Here is a tiny trained network, its code and every weight. The questions are about switching its units off for an input and a class, where a switched-off unit gives its printed mean instead of its output.

import numpy as np


def w(rows, s, z=0):
    codes = np.array(rows[::2]) - 128.0
    scale = np.full(codes.shape[1], s)
    scale[-1] = z or s
    return codes * scale


def norm(h):
    return h / np.sqrt((h * h).mean(-1, keepdims=True) + 1e-5)


def f(y):
    return np.maximum(y, 0)


def log_softmax(a):
    a = a - a.max(-1, keepdims=True)
    return a - np.log(np.exp(a).sum(-1, keepdims=True))


def net(x, mask):
    res = np.array(x, float).reshape(1, 7) / 4 @ E
    u = 0
    for l in range(3):
        y = f(norm(res) @ A[l][:, :-1].T + A[l][:, -1])
        res = res + np.where(mask[u : u + 3], y, B[l][:, -1]) @ B[l][:, :-1]
        u += 3
    return log_softmax(norm(res)[-1] @ U[:, :-1].T + U[:, -1])


A, B = {}, {}
E = w([
[107,62,133,88,118,66,98,165,206,116,157],'x0',
[135,189,94,126,127,151,162,148,183,165,112],'x1',
[117,127,131,111,133,118,134,114,127,142,131],'x2',
[255,93,154,79,88,86,146,87,141,177,86],'x3',
[104,116,78,194,74,59,135,120,105,163,118],'x4',
[129,139,135,125,118,124,106,145,125,129,107],'x5',
[116,119,88,124,145,139,90,75,151,127,86],'x6',
],0.0069)
A[0] = w([
[119,232,120,161,145,120,179,149,254,200,112,41],'L0N1',
[80,124,25,116,175,135,78,45,168,57,47,69],'L0N2',
[127,176,217,126,88,72,223,215,85,114,198,3],'L0N3',
],0.0061,0.0054)
B[0] = w([
[135,114,54,73,101,143,91,107,63,25,218,246],'L0N1',
[184,138,149,225,143,135,67,108,167,174,196,254],'L0N2',
[193,157,114,254,165,117,20,48,185,182,176,213],'L0N3',
],0.01,0.003)
A[1] = w([
[54,114,108,149,105,66,104,176,253,95,179,92],'L1N1',
[83,206,210,139,90,118,163,215,109,117,218,10],'L1N2',
[98,122,185,94,209,249,104,165,167,104,159,93],'L1N3',
],0.0062,0.0011)
B[1] = w([
[54,110,204,92,103,204,155,124,145,137,108,253],'L1N1',
[148,135,85,123,158,139,48,1,165,226,154,176],'L1N2',
[150,107,75,161,194,68,184,181,89,153,32,223],'L1N3',
],0.0089,0.0049)
A[2] = w([
[96,221,135,205,110,194,177,61,46,128,79,4],'L2N1',
[90,76,196,163,157,66,80,93,43,52,134,63],'L2N2',
[2,136,75,208,40,78,158,119,94,153,120,41],'L2N3',
],0.0075,0.0024)
B[2] = w([
[20,59,254,85,74,122,126,148,175,109,150,253],'L2N1',
[121,233,30,86,105,153,137,141,100,59,204,209],'L2N2',
[238,137,88,89,233,112,176,197,130,168,20,236],'L2N3',
],0.0087,0.0047)
U = w([
[204,163,154,254,177,126,15,8,208,199,186,36],'0',
[202,116,83,139,235,76,219,192,107,167,41,84],'1',
[7,66,243,69,70,160,172,126,175,92,146,47],'2',
[124,187,16,76,124,164,133,116,64,2,219,25],'3',
[148,127,136,133,176,124,127,96,126,194,105,255],'4',
],0.0097,0.0046)

Each question gives the input, the list of numbers given to net, and the class t.
The units are the neurons (one row each of A and B). Each row of codes is followed by its name. A weight is (code - 128) times the scale printed after its matrix; where a second scale follows, it is the last column's (A, B and U).
mask holds one flag per neuron, layer by layer. A switched-off neuron (its flag False) gives its mean, the last column of its row in B, instead of its output. The means were averaged over made-up inputs and are rounded, as every weight is.
A unit's drop is (log p(t) with every unit on - log p(t) with that unit switched off) / (log p(t) with every unit on - log p(t) with every unit switched off).
The circuit of an input: a set's keep is (log p(t) with only the set's units on - log p(t) with every unit switched off) / (log p(t) with every unit on - log p(t) with every unit switched off). Starting from all 9 units, units are removed one at a time, each time the one whose removal leaves the highest keep (on an exact tie, the one counted first), for as long as the keep stays at least 0.8.
circuit, biggest first: the units of the circuit, biggest drop first
k most important neurons: the k neurons with the biggest drops, biggest first
k most important neurons of layer l: the k neurons of layer l with the biggest drops, biggest first
input [-5,-7,-1,4,5,-6,-4], class 3: circuit, biggest first	(L2N2)
input [0,-4,0,-7,-1,-4,2], class 4: circuit, biggest first	(L1N3 L0N2 L1N1)
input [7,-8,-1,-6,-3,-1,-1], class 3: 2 most important neurons	(L2N2 L2N1)
input [-6,-4,-4,-6,-5,-3,-4], class 2: 3 most important neurons	(L2N1 L2N3 L0N2)
input [-4,-2,1,-4,7,-4,-8], class 0: 2 most important neurons	(L0N3 L1N3)
input [0,8,1,6,-7,6,2], class 3: 2 most important neurons	(L0N1 L2N3)
input [1,-5,8,8,-8,0,-3], class 1: circuit, biggest first	(L2N1 L0N2)
input [3,-3,-1,-3,5,-6,0], class 1: 2 most important neurons	(L2N3 L2N1)
input [1,3,8,5,-5,8,3], class 1: 2 most important neurons	(L2N1 L0N3)
input [8,1,8,7,-4,-3,3], class 2: 2 most important neurons	(L2N3 L1N3)
input [-8,8,-4,3,-2,6,-8], class 0: 4 most important neurons	(L1N1 L0N3 L1N2 L2N2)
input [2,8,-7,-6,4,-1,2], class 3: 2 most important neurons	(L0N1 L1N3)
input [8,-3,7,-2,-8,-4,-1], class 1: 3 most important neurons	(L1N3 L2N1 L0N1)
input [-6,-5,3,5,-5,-5,-8], class 0: circuit, biggest first	(L0N3)
input [4,5,-7,-8,4,-8,-2], class 4: circuit, biggest first	(L2N3 L1N2 L1N1)
input [-3,0,0,-6,8,6,7], class 1: 3 most important neurons	(L2N3 L0N3 L1N2)
input [-5,-6,7,6,4,4,-2], class 3: 3 most important neurons	(L2N2 L1N1 L1N3)
input [0,7,-5,-8,-3,-3,-8], class 0: 2 most important neurons	(L1N2 L0N3)
input [3,6,-4,-7,7,7,-7], class 0: 3 most important neurons	(L1N2 L1N3 L0N3)
input [-1,6,-3,1,7,3,4], class 1: circuit, biggest first	(L2N3)
input [6,-8,-6,3,3,-8,-7], class 3: 3 most important neurons	(L2N2 L0N2 L2N1)
input [-5,-2,-1,-1,3,-2,4], class 2: 2 most important neurons of layer 0	(L0N3 L0N1)
input [-5,5,3,-1,-4,-3,0], class 2: 2 most important neurons of layer 2	(L2N1 L2N2)
input [3,0,5,7,8,2,1], class 1: 2 most important neurons of layer 0	(L0N2 L0N3)
input [-8,-8,8,-4,6,8,-3], class 2: 2 most important neurons of layer 1	(L1N3 L1N2)
input [-7,2,8,5,6,7,-7], class 0: 2 most important neurons of layer 1	(L1N1 L1N3)
input [5,-3,-5,0,-8,-4,3], class 1: circuit, biggest first	(L1N3)
input [-8,-8,-8,-7,3,4,2], class 2: 2 most important neurons of layer 0	(L0N1 L0N3)
input [5,-6,5,-1,0,6,1], class 3: 2 most important neurons of layer 2	(L2N2 L2N1)
